Below is a small trained network, with its code and all its weights. Each question gives an input and a class and asks what happens when units are switched off, that is, made to give their printed mean instead of their output.

import numpy as np


def w(rows, s, z=0):
    codes = np.array(rows[::2]) - 128.0
    scale = np.full(codes.shape[1], s)
    scale[-1] = z or s
    return codes * scale


def norm(h):
    return h / np.sqrt((h * h).mean(-1, keepdims=True) + 1e-5)


def f(y):
    return np.maximum(y, 0)


def log_softmax(a):
    a = a - a.max(-1, keepdims=True)
    return a - np.log(np.exp(a).sum(-1, keepdims=True))


def net(x, mask):
    res = np.array(x, float).reshape(1, 7) / 4 @ E
    u = 0
    for l in range(3):
        y = f(norm(res) @ A[l][:, :-1].T + A[l][:, -1])
        res = res + np.where(mask[u : u + 9], y, B[l][:, -1]) @ B[l][:, :-1]
        u += 9
    return log_softmax(norm(res)[-1] @ U[:, :-1].T + U[:, -1])


A, B = {}, {}
E = w([
[128,133,128],'x0',
[20,166,79],'x1',
[19,159,79],'x2',
[130,136,126],'x3',
[67,238,255],'x4',
[123,120,132],'x5',
[131,131,125],'x6',
],0.009)
A[0] = w([
[98,152,167,104],'L0N1',
[118,201,254,98],'L0N2',
[72,204,212,128],'L0N3',
[109,103,32,108],'L0N4',
[117,108,147,254],'L0N5',
[123,148,186,79],'L0N6',
[88,169,138,72],'L0N7',
[142,83,124,64],'L0N8',
[88,64,56,43],'L0N9',
],0.014,0.0054)
B[0] = w([
[181,23,103,170],'L0N1',
[246,197,159,254],'L0N2',
[188,26,50,248],'L0N3',
[148,190,186,219],'L0N4',
[233,152,81,217],'L0N5',
[165,220,174,168],'L0N6',
[175,37,2,167],'L0N7',
[137,121,106,152],'L0N8',
[105,220,137,197],'L0N9',
],0.0093,0.0076)
A[1] = w([
[186,74,26,58],'L1N1',
[160,123,85,75],'L1N2',
[118,150,238,62],'L1N3',
[101,139,18,150],'L1N4',
[215,220,102,64],'L1N5',
[170,29,62,147],'L1N6',
[128,123,194,59],'L1N7',
[151,85,126,100],'L1N8',
[118,248,176,4],'L1N9',
],0.011,0.0034)
B[1] = w([
[74,72,104,226],'L1N1',
[98,125,111,172],'L1N2',
[82,83,166,134],'L1N3',
[117,211,134,187],'L1N4',
[2,56,39,254],'L1N5',
[93,81,130,217],'L1N6',
[89,197,147,130],'L1N7',
[129,141,70,153],'L1N8',
[49,43,68,157],'L1N9',
],0.0095)
A[2] = w([
[119,188,146,85],'L2N1',
[143,94,171,151],'L2N2',
[137,124,210,193],'L2N3',
[97,178,111,254],'L2N4',
[169,123,146,175],'L2N5',
[103,97,100,10],'L2N6',
[136,138,250,126],'L2N7',
[151,99,137,7],'L2N8',
[122,194,113,79],'L2N9',
],0.021,0.0031)
B[2] = w([
[252,101,188,142],'L2N1',
[118,169,155,167],'L2N2',
[3,214,153,149],'L2N3',
[86,177,254,238],'L2N4',
[221,210,150,213],'L2N5',
[71,81,128,254],'L2N6',
[25,234,233,148],'L2N7',
[116,127,188,171],'L2N8',
[157,215,182,166],'L2N9',
],0.0072,0.0054)
U = w([
[218,30,81,84],'0',
[57,101,50,52],'1',
[168,253,145,254],'2',
],0.015,0.004)

Each question gives the input, the list of numbers given to net, and the class t.
The units are the neurons (one row each of A and B). Each row of codes is followed by its name. A weight is (code - 128) times the scale printed after its matrix; where a second scale follows, it is the last column's (A, B and U).
mask holds one flag per neuron, layer by layer. A switched-off neuron (its flag False) gives its mean, the last column of its row in B, instead of its output. The means were averaged over made-up inputs and are rounded, as every weight is.
A unit's drop is (log p(t) with every unit on - log p(t) with that unit switched off) / (log p(t) with every unit on - log p(t) with every unit switched off).
The circuit of an input: a set's keep is (log p(t) with only the set's units on - log p(t) with every unit switched off) / (log p(t) with every unit on - log p(t) with every unit switched off). Starting from the 12 units with the biggest drops (on a tie, the unit counted first), units are removed one at a time, each time the one whose removal leaves the highest keep (on an exact tie, the one counted first), for as long as the keep stays at least 0.8.
units of the circuit, in order: the units of the circuit, biggest drop first
unit that matters most: the unit with the biggest drop
top k neurons: the k neurons with the biggest drops, biggest first
drop of u: that unit's drop, to one decimal
input [-6,-7,2,2,-1,-6,4], class 1: units of the circuit, in order : [L0N2; L0N3]
input [-8,-6,-3,-8,2,1,-6], class 2: unit that matters most : L0N3
input [-1,1,3,-7,-4,-2,0], class 2: units of the circuit, in order : [L0N9; L0N3]
input [-3,-5,1,-8,-4,-3,-4], class 1: units of the circuit, in order : [L0N2; L0N3]
input [-3,2,3,8,-2,-4,-6], class 2: top 3 neurons : [L0N9; L1N1; L2N4]
input [-5,-5,5,-2,-8,-4,1], class 1: top 2 neurons : [L0N3; L0N9]
input [0,-1,5,-4,1,3,2], class 0: units of the circuit, in order : [L0N3; L0N7]
input [0,4,1,-6,-7,-6,2], class 2: top 2 neurons : [L0N9; L0N3]
input [-2,-6,1,2,-2,7,-8], class 1: top 3 neurons : [L0N2; L0N3; L0N1]
input [7,8,-8,7,-4,-8,-1], class 1: top 2 neurons : [L1N5; L1N9]
input [-6,-3,2,-5,7,2,-5], class 0: drop of L0N3 : 0.4
input [-3,6,-8,-8,0,-1,3], class 1: drop of L0N3 : 0.3
input [2,5,-2,6,8,8,6], class 0: drop of L0N3 : 0.5
input [-7,5,-7,4,-1,0,-8], class 1: units of the circuit, in order : [L0N3]
